Here is a tiny trained network, its code and every weight. The questions are about switching its units off for an input and a target symbol, where a switched-off unit gives its printed mean instead of its output.

import numpy as np


def w(rows, s, z=0):
    codes = np.array(rows[::2]) - 128.0
    scale = np.full(codes.shape[1], s)
    scale[-1] = z or s
    return codes * scale


def norm(h):
    return h / np.sqrt((h * h).mean(-1, keepdims=True) + 1e-5)


def f(y):
    return np.maximum(y, 0)


def softmax(a):
    e = np.exp(a - a.max(-1, keepdims=True))
    return e / e.sum(-1, keepdims=True)


def log_softmax(a):
    a = a - a.max(-1, keepdims=True)
    return a - np.log(np.exp(a).sum(-1, keepdims=True))


def net(x, mask):
    ids = ['ΓΛΞΨαδθω'.index(c) for c in x.split()]
    T = len(ids)
    res = E[ids] + P[:T]
    u = 0
    for l in range(2):
        r = norm(res)
        for j in range(3):
            rows = slice(4 * j, 4 * j + 4)
            q, k, v = (r @ M[l][rows].T for M in (Q, K, V))
            z = softmax(np.where(np.tri(T) > 0, q @ k.T / 4**0.5, -1e9)) @ v
            o = O[l][rows]
            res = res + np.where(mask[u + j], z, o[:, -1]) @ o[:, :-1]
        u += 3
        y = f(norm(res) @ A[l][:, :-1].T + A[l][:, -1])
        res = res + np.where(mask[u : u + 8], y, B[l][:, -1]) @ B[l][:, :-1]
        u += 8
    return log_softmax(norm(res)[-1] @ U[:, :-1].T + U[:, -1])


Q, K, V, O, A, B = {}, {}, {}, {}, {}, {}
E = w([
[169,255,124,140,73],'Γ',
[164,54,154,145,113],'Λ',
[121,77,176,181,123],'Ξ',
[62,82,178,208,142],'Ψ',
[44,104,172,181,155],'α',
[91,118,17,171,47],'δ',
[75,134,123,122,175],'θ',
[129,84,113,82,165],'ω',
],0.0051)
P = w([
[176,35,83,253,117],'0',
[175,164,127,137,130],'1',
[181,145,122,194,156],'2',
[18,74,160,73,74],'3',
[141,160,141,112,145],'4',
[154,130,121,162,176],'5',
[62,90,135,106,109],'6',
[136,159,144,96,158],'7',
[148,125,112,184,193],'8',
],0.006)
Q[0] = w([
[88,129,173,193,113],'0.h1',
[62,186,108,105,105],'0.h1',
[140,110,112,152,207],'0.h1',
[98,135,90,113,145],'0.h1',
[75,111,103,156,131],'0.h2',
[74,96,177,68,40],'0.h2',
[176,102,125,86,163],'0.h2',
[138,136,6,146,189],'0.h2',
[123,125,110,125,117],'0.h3',
[128,119,109,153,175],'0.h3',
[125,96,71,163,97],'0.h3',
[129,127,113,140,129],'0.h3',
],0.019)
K[0] = w([
[50,115,178,186,130],'0.h1',
[96,174,84,149,41],'0.h1',
[139,67,93,145,185],'0.h1',
[115,144,70,128,133],'0.h1',
[71,106,88,109,121],'0.h2',
[133,71,166,78,245],'0.h2',
[182,112,154,127,70],'0.h2',
[126,152,7,123,29],'0.h2',
[146,117,118,140,126],'0.h3',
[104,176,107,111,101],'0.h3',
[144,108,73,127,76],'0.h3',
[133,138,116,115,106],'0.h3',
],0.016)
V[0] = w([
[120,133,205,75,60],'0.h1',
[152,94,162,126,203],'0.h1',
[169,113,128,129,105],'0.h1',
[133,120,133,142,137],'0.h1',
[56,151,59,113,254],'0.h2',
[96,155,76,162,94],'0.h2',
[75,216,144,195,94],'0.h2',
[149,94,161,83,188],'0.h2',
[149,165,202,109,190],'0.h3',
[130,142,162,110,115],'0.h3',
[118,105,80,154,134],'0.h3',
[132,150,175,92,79],'0.h3',
],0.0069)
O[0] = w([
[99,125,3,97,91,23],'0.h1',
[202,171,96,202,203,125],'0.h1',
[141,118,142,88,115,135],'0.h1',
[125,141,121,132,133,150],'0.h1',
[3,157,166,54,124,101],'0.h2',
[126,177,92,161,196,242],'0.h2',
[115,203,178,236,157,218],'0.h2',
[100,71,164,57,51,3],'0.h2',
[238,138,229,150,178,7],'0.h3',
[139,137,142,174,137,72],'0.h3',
[92,111,98,65,106,212],'0.h3',
[143,155,130,228,137,43],'0.h3',
],0.0055,0.0034)
A[0] = w([
[182,176,161,160,88,130],'0.n1',
[92,98,139,157,56,124],'0.n2',
[145,111,60,128,152,43],'0.n3',
[99,162,157,164,175,109],'0.n4',
[125,253,142,69,107,136],'0.n5',
[175,205,127,58,115,252],'0.n6',
[177,126,88,141,53,104],'0.n7',
[96,99,180,108,194,231],'0.n8',
],0.012,0.0027)
B[0] = w([
[72,81,118,163,20,207],'0.n1',
[178,137,67,163,201,194],'0.n2',
[87,65,195,113,146,174],'0.n3',
[164,51,122,38,161,254],'0.n4',
[110,211,225,225,94,194],'0.n5',
[246,196,108,61,183,174],'0.n6',
[218,144,45,149,71,168],'0.n7',
[164,47,106,201,29,212],'0.n8',
],0.011,0.0055)
Q[1] = w([
[138,200,33,165,52],'1.h1',
[148,86,140,112,93],'1.h1',
[158,180,122,199,95],'1.h1',
[132,84,188,141,139],'1.h1',
[46,173,136,226,254],'1.h2',
[166,79,111,188,222],'1.h2',
[205,94,157,147,154],'1.h2',
[104,158,166,157,172],'1.h2',
[106,10,142,117,214],'1.h3',
[177,105,98,116,182],'1.h3',
[82,185,220,155,97],'1.h3',
[120,157,189,118,53],'1.h3',
],0.011)
K[1] = w([
[63,191,70,104,164],'1.h1',
[155,142,137,176,124],'1.h1',
[84,154,86,115,106],'1.h1',
[139,113,131,158,91],'1.h1',
[116,174,125,88,254],'1.h2',
[111,185,160,65,138],'1.h2',
[143,167,159,105,113],'1.h2',
[148,148,132,121,178],'1.h2',
[42,100,120,190,166],'1.h3',
[122,148,67,130,163],'1.h3',
[192,115,172,149,115],'1.h3',
[177,100,165,113,96],'1.h3',
],0.015)
V[1] = w([
[83,107,198,167,126],'1.h1',
[254,107,174,205,139],'1.h1',
[96,95,239,204,144],'1.h1',
[129,100,149,150,84],'1.h1',
[83,99,20,148,146],'1.h2',
[96,147,161,143,68],'1.h2',
[235,86,171,148,93],'1.h2',
[173,106,115,129,153],'1.h2',
[144,129,198,145,136],'1.h3',
[68,140,112,94,168],'1.h3',
[118,107,126,139,95],'1.h3',
[136,199,189,70,149],'1.h3',
],0.0055)
O[1] = w([
[108,207,79,135,99,118],'1.h1',
[128,166,139,3,175,221],'1.h1',
[96,250,57,120,94,133],'1.h1',
[87,152,156,107,103,163],'1.h1',
[101,199,137,50,117,195],'1.h2',
[173,58,137,133,179,120],'1.h2',
[7,94,140,146,190,184],'1.h2',
[66,163,127,124,116,153],'1.h2',
[84,117,112,165,124,91],'1.h3',
[185,172,80,105,135,97],'1.h3',
[128,131,141,127,104,152],'1.h3',
[111,79,3,153,112,1],'1.h3',
],0.0052,0.005)
A[1] = w([
[140,61,156,108,144,139],'1.n1',
[106,80,136,72,184,142],'1.n2',
[105,137,6,144,126,2],'1.n3',
[71,89,55,152,153,129],'1.n4',
[120,174,147,231,200,101],'1.n5',
[146,152,106,68,234,114],'1.n6',
[126,171,126,70,218,37],'1.n7',
[199,165,143,172,137,120],'1.n8',
],0.012,0.0047)
B[1] = w([
[113,229,119,121,154,254],'1.n1',
[149,63,101,116,57,242],'1.n2',
[192,232,172,230,27,166],'1.n3',
[148,163,198,108,195,194],'1.n4',
[217,27,211,137,122,211],'1.n5',
[43,139,73,194,172,234],'1.n6',
[100,153,3,148,251,187],'1.n7',
[64,121,104,107,195,208],'1.n8',
],0.014,0.0058)
U = w([
[193,30,159,157,182,124],'Γ',
[192,243,124,181,94,112],'Λ',
[2,156,192,144,112,74],'Ξ',
[95,97,117,33,75,194],'Ψ',
[135,73,82,197,43,92],'α',
[72,138,61,171,172,254],'δ',
[233,134,77,90,119,81],'θ',
[146,195,184,42,195,42],'ω',
],0.0099,0.004)

Each question gives the input, a string of symbols that net reads in full, and the target symbol t.
The units are the heads (4 rows each of Q, K, V and O) and the neurons (one row each of A and B). Each row of codes is followed by its name. A weight is (code - 128) times the scale printed after its matrix; where a second scale follows, it is the last column's (O, A, B and U).
mask holds one flag per unit, layer by layer, with each layer's heads first. A switched-off unit (its flag False) gives its mean, the last column of its rows in O or B, instead of its output. The means were averaged over made-up inputs and are rounded, as every weight is.
A unit's drop is (log p(t) with every unit on - log p(t) with that unit switched off) / (log p(t) with every unit on - log p(t) with every unit switched off).
The circuit of an input: a set's keep is (log p(t) with only the set's units on - log p(t) with every unit switched off) / (log p(t) with every unit on - log p(t) with every unit switched off). Starting from the 12 units with the biggest drops (on a tie, the unit counted first), units are removed one at a time, each time the one whose removal leaves the highest keep (on an exact tie, the one counted first), for as long as the keep stays at least 0.8.
units of the circuit, in order: the units of the circuit, biggest drop first
top k neurons: the k neurons with the biggest drops, biggest first
top k neurons in layer l: the k neurons of layer l with the biggest drops, biggest first
heads that matter: for each layer, one digit per head in row order, 1 if its drop is at least 0.15 and else 0, layers parted by /
input θ Λ δ Ξ, target Λ: units of the circuit, in order -> (1.n3 0.h1 0.n2)
input θ Γ α ω δ, target Γ: heads that matter -> 010 / 000
input ω δ Λ ω ω Ψ δ, target Ψ: heads that matter -> 110 / 000
input Ξ α δ Λ, target Λ: heads that matter -> 111 / 000
input α Γ Ξ ω Ψ δ Γ Γ α, target Γ: heads that matter -> 001 / 000
input α α δ Γ θ, target ω: top 4 neurons in layer 1 -> (1.n6 1.n7 1.n3 1.n8)
input Γ θ α Λ Γ δ θ, target Ξ: top 2 neurons -> (0.n8 1.n2)
input δ Ξ α δ α Λ Ξ, target ω: top neuron -> (0.n8)
input Λ Ψ θ δ Λ α θ Γ Ψ, target Γ: top 3 neurons -> (0.n6 0.n8 1.n7)
input ω δ Γ Γ, target Λ: top 3 neurons -> (1.n3 0.n4 0.n8)
input ω δ Ψ Λ Λ, target θ: units of the circuit, in order -> (0.h2 0.n7)
input δ α Λ ω Ψ α δ α Γ, target Γ: top 3 neurons -> (0.n5 1.n5 0.n1)
input Γ Ψ θ, target Γ: top 3 neurons -> (0.n1 0.n6 1.n5)
input δ Ψ ω α α Λ Ψ, target ω: top 3 neurons -> (1.n4 0.n8 0.n2)
input Γ ω Ξ α Ξ Λ Ξ Λ ω, target Γ: heads that matter -> 111 / 010
input ω Γ Λ θ θ Λ Ξ, target Ξ: top neuron in layer 0 -> (0.n4)
input δ δ Ψ Ψ α, target Ξ: top 2 neurons -> (0.n4 0.n5)
input α Ψ α α, target ω: top 3 neurons -> (1.n4 0.n8 0.n2)
input δ Γ α Λ ω Λ ω ω θ, target Γ: top 3 neurons -> (0.n8 0.n6 1.n5)
input Ψ α ω Ξ, target Ψ: top 2 neurons -> (0.n8 1.n2)
input δ θ α ω Ξ, target α: heads that matter -> 010 / 000
input Λ Ξ θ Ξ δ ω α, target Ψ: units of the circuit, in order -> (0.h2)
input Ψ Ξ θ, target θ: heads that matter -> 001 / 000
input Γ Ψ θ ω Ψ θ ω α, target Ξ: top 4 neurons -> (0.n5 1.n5 0.n8 1.n2)
input Ξ θ Ψ, target Ψ: heads that matter -> 000 / 100
input ω δ α Γ, target Λ: top 2 neurons in layer 1 -> (1.n6 1.n4)
input θ Ξ ω δ Ψ Λ Γ, target Γ: heads that matter -> 000 / 100
